Below is a small trained network, with its code and all its weights. Each question gives an input and a class and asks what happens when units are switched off, that is, made to give their printed mean instead of their output.

import numpy as np


def w(rows, s, z=0):
    codes = np.array(rows[::2]) - 128.0
    scale = np.full(codes.shape[1], s)
    scale[-1] = z or s
    return codes * scale


def f(y):
    return y / 2 * (1 + np.tanh(0.7978845608 * (y + 0.044715 * y**3)))


def log_softmax(a):
    a = a - a.max(-1, keepdims=True)
    return a - np.log(np.exp(a).sum(-1, keepdims=True))


def net(x, mask):
    res = np.array(x, float).reshape(1, 8) / 4 @ E
    y = f(res @ A[0][:, :-1].T + A[0][:, -1])
    res = res + np.where(mask, y, B[0][:, -1]) @ B[0][:, :-1]
    return log_softmax(res[-1] @ U[:, :-1].T + U[:, -1])


A, B = {}, {}
E = w([
[111,141,108,122,113,142,123,84,147],'x0',
[73,81,112,131,2,86,68,163,52],'x1',
[148,130,58,93,160,206,113,96,149],'x2',
[95,127,71,134,101,184,120,86,225],'x3',
[104,111,126,109,172,85,102,198,173],'x4',
[183,127,68,66,93,130,108,174,162],'x5',
[12,118,214,173,175,153,130,131,105],'x6',
[162,80,151,101,158,163,116,145,137],'x7',
],0.0084)
A[0] = w([
[72,125,100,252,135,186,54,154,73,93],'N0',
[204,151,127,74,62,228,22,212,169,253],'N1',
[54,212,93,183,172,147,139,29,73,253],'N2',
[128,153,140,167,134,162,212,129,149,80],'N3',
[154,130,227,105,123,199,202,90,130,25],'N4',
[117,88,90,64,57,78,76,158,88,157],'N5',
[83,202,158,144,165,217,56,144,126,254],'N6',
[27,27,191,121,129,125,122,108,189,55],'N7',
[171,83,177,152,131,173,165,88,141,144],'N8',
[144,124,123,132,225,211,56,140,83,62],'N9',
[223,254,93,47,196,138,115,87,173,251],'N10',
[139,208,131,165,149,156,229,172,164,170],'N11',
[74,192,77,96,142,72,28,137,187,246],'N12',
[135,195,167,105,101,147,95,127,159,4],'N13',
],0.0073,0.0021)
B[0] = w([
[165,148,164,140,125,128,102,135,93,202],'N0',
[179,139,103,129,81,184,77,176,92,236],'N1',
[165,94,148,165,168,133,76,179,162,235],'N2',
[77,124,163,121,146,98,177,138,148,150],'N3',
[134,130,120,160,136,52,117,90,160,160],'N4',
[134,100,90,107,43,143,94,100,122,255],'N5',
[146,54,177,254,143,133,129,120,176,195],'N6',
[123,160,151,165,113,127,101,148,120,205],'N7',
[136,130,92,151,135,89,184,147,118,154],'N8',
[94,103,147,122,131,82,189,135,171,156],'N9',
[184,178,154,171,151,159,129,155,134,243],'N10',
[95,147,179,119,142,68,158,174,180,180],'N11',
[161,106,164,155,86,188,178,108,116,202],'N12',
[116,135,90,175,125,123,102,167,139,118],'N13',
],0.0092,0.0069)
U = w([
[182,182,184,162,153,80,209,160,254,191],'0',
[203,204,234,176,83,149,113,195,177,235],'1',
[117,41,58,158,71,123,77,132,115,254],'2',
[152,125,21,52,51,110,99,139,156,2],'3',
[93,109,177,184,192,61,161,134,244,2],'4',
],0.0057,0.0021)

Each question gives the input, the list of numbers given to net, and the class t.
The units are the neurons (one row each of A and B). Each row of codes is followed by its name. A weight is (code - 128) times the scale printed after its matrix; where a second scale follows, it is the last column's (A, B and U).
mask holds one flag per neuron, in row order. A switched-off neuron (its flag False) gives its mean, the last column of its row in B, instead of its output. The means were averaged over made-up inputs and are rounded, as every weight is.
A unit's drop is (log p(t) with every unit on - log p(t) with that unit switched off) / (log p(t) with every unit on - log p(t) with every unit switched off).
The circuit of an input: a set's keep is (log p(t) with only the set's units on - log p(t) with every unit switched off) / (log p(t) with every unit on - log p(t) with every unit switched off). Starting from the 12 units with the biggest drops (on a tie, the unit counted first), units are removed one at a time, each time the one whose removal leaves the highest keep (on an exact tie, the one counted first), for as long as the keep stays at least 0.8.
circuit, biggest first: the units of the circuit, biggest drop first
top k neurons: the k neurons with the biggest drops, biggest first
drop of u: that unit's drop, to one decimal
input [1,0,3,7,8,2,-5,6], class 1: top 4 neurons	N10, N12, N1, N5
input [2,0,8,1,1,7,-1,-2], class 1: top 2 neurons	N10, N12
input [7,1,-8,-2,-2,-1,0,7], class 2: circuit, biggest first	N10, N11
input [-5,5,-7,-8,1,4,5,3], class 2: circuit, biggest first	N5, N10
input [-6,0,-5,4,-4,-1,1,-7], class 4: top 4 neurons	N1, N10, N5, N12
input [-6,-5,8,0,3,-5,2,-1], class 4: top neuron	N6
input [2,-1,2,-7,-7,8,8,3], class 0: top 2 neurons	N5, N9
input [5,-5,1,8,-5,-6,1,0], class 4: drop of N6	0.2
input [-8,-5,-8,-7,6,-3,1,-6], class 4: drop of N1	0.2
input [-7,-2,0,-7,2,-4,-5,8], class 0: drop of N5	0.2
